Below is a small trained network, with its code and all its weights. Each question gives an input and a class and asks what happens when units are switched off, that is, made to give their printed mean instead of their output.

import numpy as np


def w(rows, s, z=0):
    codes = np.array(rows[::2]) - 128.0
    scale = np.full(codes.shape[1], s)
    scale[-1] = z or s
    return codes * scale


def norm(h):
    return h / np.sqrt((h * h).mean(-1, keepdims=True) + 1e-5)


def f(y):
    return y / 2 * (1 + np.tanh(0.7978845608 * (y + 0.044715 * y**3)))


def log_softmax(a):
    a = a - a.max(-1, keepdims=True)
    return a - np.log(np.exp(a).sum(-1, keepdims=True))


def net(x, mask):
    res = np.array(x, float).reshape(1, 8) / 4 @ E
    u = 0
    for l in range(2):
        y = f(norm(res) @ A[l][:, :-1].T + A[l][:, -1])
        res = res + np.where(mask[u : u + 11], y, B[l][:, -1]) @ B[l][:, :-1]
        u += 11
    return log_softmax(norm(res)[-1] @ U[:, :-1].T + U[:, -1])


A, B = {}, {}
E = w([
[148,181,232,193,26,96,186],'x0',
[253,104,46,123,46,105,142],'x1',
[134,124,130,131,128,132,119],'x2',
[114,138,118,127,133,123,146],'x3',
[117,131,117,137,131,127,140],'x4',
[130,117,127,127,125,121,120],'x5',
[84,235,63,92,117,129,18],'x6',
[119,140,119,130,132,124,141],'x7',
],0.0043)
A[0] = w([
[95,154,167,93,140,119,112,128],'L0N0',
[59,119,138,90,177,106,56,60],'L0N1',
[173,89,154,151,146,109,184,23],'L0N2',
[186,115,90,143,78,86,160,189],'L0N3',
[137,101,176,136,121,98,71,79],'L0N4',
[153,93,158,100,164,164,142,134],'L0N5',
[154,105,213,111,134,115,192,200],'L0N6',
[134,128,81,135,130,156,163,150],'L0N7',
[146,147,210,168,104,104,176,109],'L0N8',
[177,61,117,114,235,113,173,103],'L0N9',
[96,219,158,150,1,148,86,5],'L0N10',
],0.0073,0.0027)
B[0] = w([
[127,141,131,182,155,151,124,173],'L0N0',
[71,122,123,154,142,209,154,238],'L0N1',
[120,137,85,133,137,210,109,167],'L0N2',
[184,139,111,110,122,205,149,220],'L0N3',
[96,167,126,151,158,117,152,123],'L0N4',
[116,177,139,171,169,91,160,172],'L0N5',
[72,172,134,148,119,138,72,235],'L0N6',
[150,129,166,149,118,132,57,148],'L0N7',
[65,95,114,109,74,108,92,214],'L0N8',
[180,137,166,146,163,74,157,252],'L0N9',
[181,75,123,151,253,111,172,249],'L0N10',
],0.007,0.0037)
A[1] = w([
[75,201,126,152,150,222,141,141],'L1N0',
[61,141,153,143,135,70,142,156],'L1N1',
[138,120,60,24,62,107,81,24],'L1N2',
[204,122,90,138,167,171,140,156],'L1N3',
[176,160,67,109,185,167,120,255],'L1N4',
[247,139,135,140,128,113,180,70],'L1N5',
[179,112,104,123,33,149,188,135],'L1N6',
[137,75,113,70,61,160,103,57],'L1N7',
[93,146,187,127,254,109,98,100],'L1N8',
[142,104,60,128,46,176,80,88],'L1N9',
[169,136,136,136,54,190,107,83],'L1N10',
],0.0077,0.0022)
B[1] = w([
[219,48,83,53,104,87,89,204],'L1N0',
[146,163,149,156,45,182,127,165],'L1N1',
[44,167,216,242,21,207,161,150],'L1N2',
[47,177,176,88,73,127,67,201],'L1N3',
[85,93,218,115,46,156,104,222],'L1N4',
[75,31,3,15,138,168,58,191],'L1N5',
[122,139,125,143,233,74,117,166],'L1N6',
[69,158,120,196,145,98,209,140],'L1N7',
[205,182,96,157,143,46,224,253],'L1N8',
[169,143,191,195,179,47,162,166],'L1N9',
[145,158,102,128,209,90,202,151],'L1N10',
],0.0054,0.0077)
U = w([
[160,145,118,156,182,81,204,183],'0',
[122,68,78,9,144,155,75,2],'1',
[71,136,178,141,44,164,102,180],'2',
],0.012,0.00047)

Each question gives the input, the list of numbers given to net, and the class t.
The units are the neurons (one row each of A and B). Each row of codes is followed by its name. A weight is (code - 128) times the scale printed after its matrix; where a second scale follows, it is the last column's (A, B and U).
mask holds one flag per neuron, layer by layer. A switched-off neuron (its flag False) gives its mean, the last column of its row in B, instead of its output. The means were averaged over made-up inputs and are rounded, as every weight is.
A unit's drop is (log p(t) with every unit on - log p(t) with that unit switched off) / (log p(t) with every unit on - log p(t) with every unit switched off).
The circuit of an input: a set's keep is (log p(t) with only the set's units on - log p(t) with every unit switched off) / (log p(t) with every unit on - log p(t) with every unit switched off). Starting from the 12 units with the biggest drops (on a tie, the unit counted first), units are removed one at a time, each time the one whose removal leaves the highest keep (on an exact tie, the one counted first), for as long as the keep stays at least 0.8.
circuit, biggest first: the units of the circuit, biggest drop first
most important unit: the unit with the biggest drop
top k neurons: the k neurons with the biggest drops, biggest first
drop when u is switched off: that unit's drop, to one decimal
input [6,3,5,-5,-4,3,6,-7], class 1: most important unit -> L0N10
input [0,3,0,-3,2,4,2,-8], class 2: circuit, biggest first -> [L0N9, L1N2]
input [-2,1,1,-7,-1,6,7,8], class 2: top 2 neurons -> [L1N2, L1N5]
input [-7,1,5,8,0,-4,8,-8], class 2: top 3 neurons -> [L1N2, L0N10, L1N5]
input [-1,3,-3,-7,-2,0,2,-4], class 2: top 2 neurons -> [L1N2, L0N9]
input [2,-3,0,-8,-8,8,8,-8], class 0: circuit, biggest first -> [L0N10, L1N8]
input [5,6,-4,-2,-1,-6,1,-3], class 1: top 2 neurons -> [L0N10, L1N5]
input [8,1,-8,2,-2,6,3,-8], class 1: top 3 neurons -> [L0N10, L1N5, L0N3]
input [1,8,-7,-2,0,-7,1,-3], class 1: top 4 neurons -> [L1N5, L0N8, L0N3, L1N8]
input [1,-6,-3,7,-8,-6,5,3], class 0: top 2 neurons -> [L1N8, L1N5]
input [-4,0,4,3,6,8,-2,-7], class 0: top 2 neurons -> [L0N3, L0N5]
input [-8,-7,8,-2,-7,-1,0,1], class 0: top 3 neurons -> [L1N8, L1N5, L0N3]
input [2,-6,2,8,7,-1,-7,-6], class 2: top 2 neurons -> [L0N10, L0N8]
input [-1,5,-7,-8,6,3,4,2], class 2: circuit, biggest first -> [L1N2]
input [-8,1,0,-5,4,-8,1,-4], class 2: top 3 neurons -> [L1N4, L0N10, L1N5]
input [3,5,-7,-6,6,-1,6,1], class 1: drop when L0N10 is switched off -> 1.5
input [-6,5,6,3,-1,-3,6,2], class 2: drop when L0N1 is switched off -> 0.0
input [4,2,3,1,6,-2,6,4], class 1: drop when L1N5 is switched off -> 0.1
input [4,-1,-2,0,3,-8,5,5], class 0: drop when L0N10 is switched off -> 0.8
input [3,-4,-6,6,2,-2,7,4], class 0: circuit, biggest first -> [L0N10]
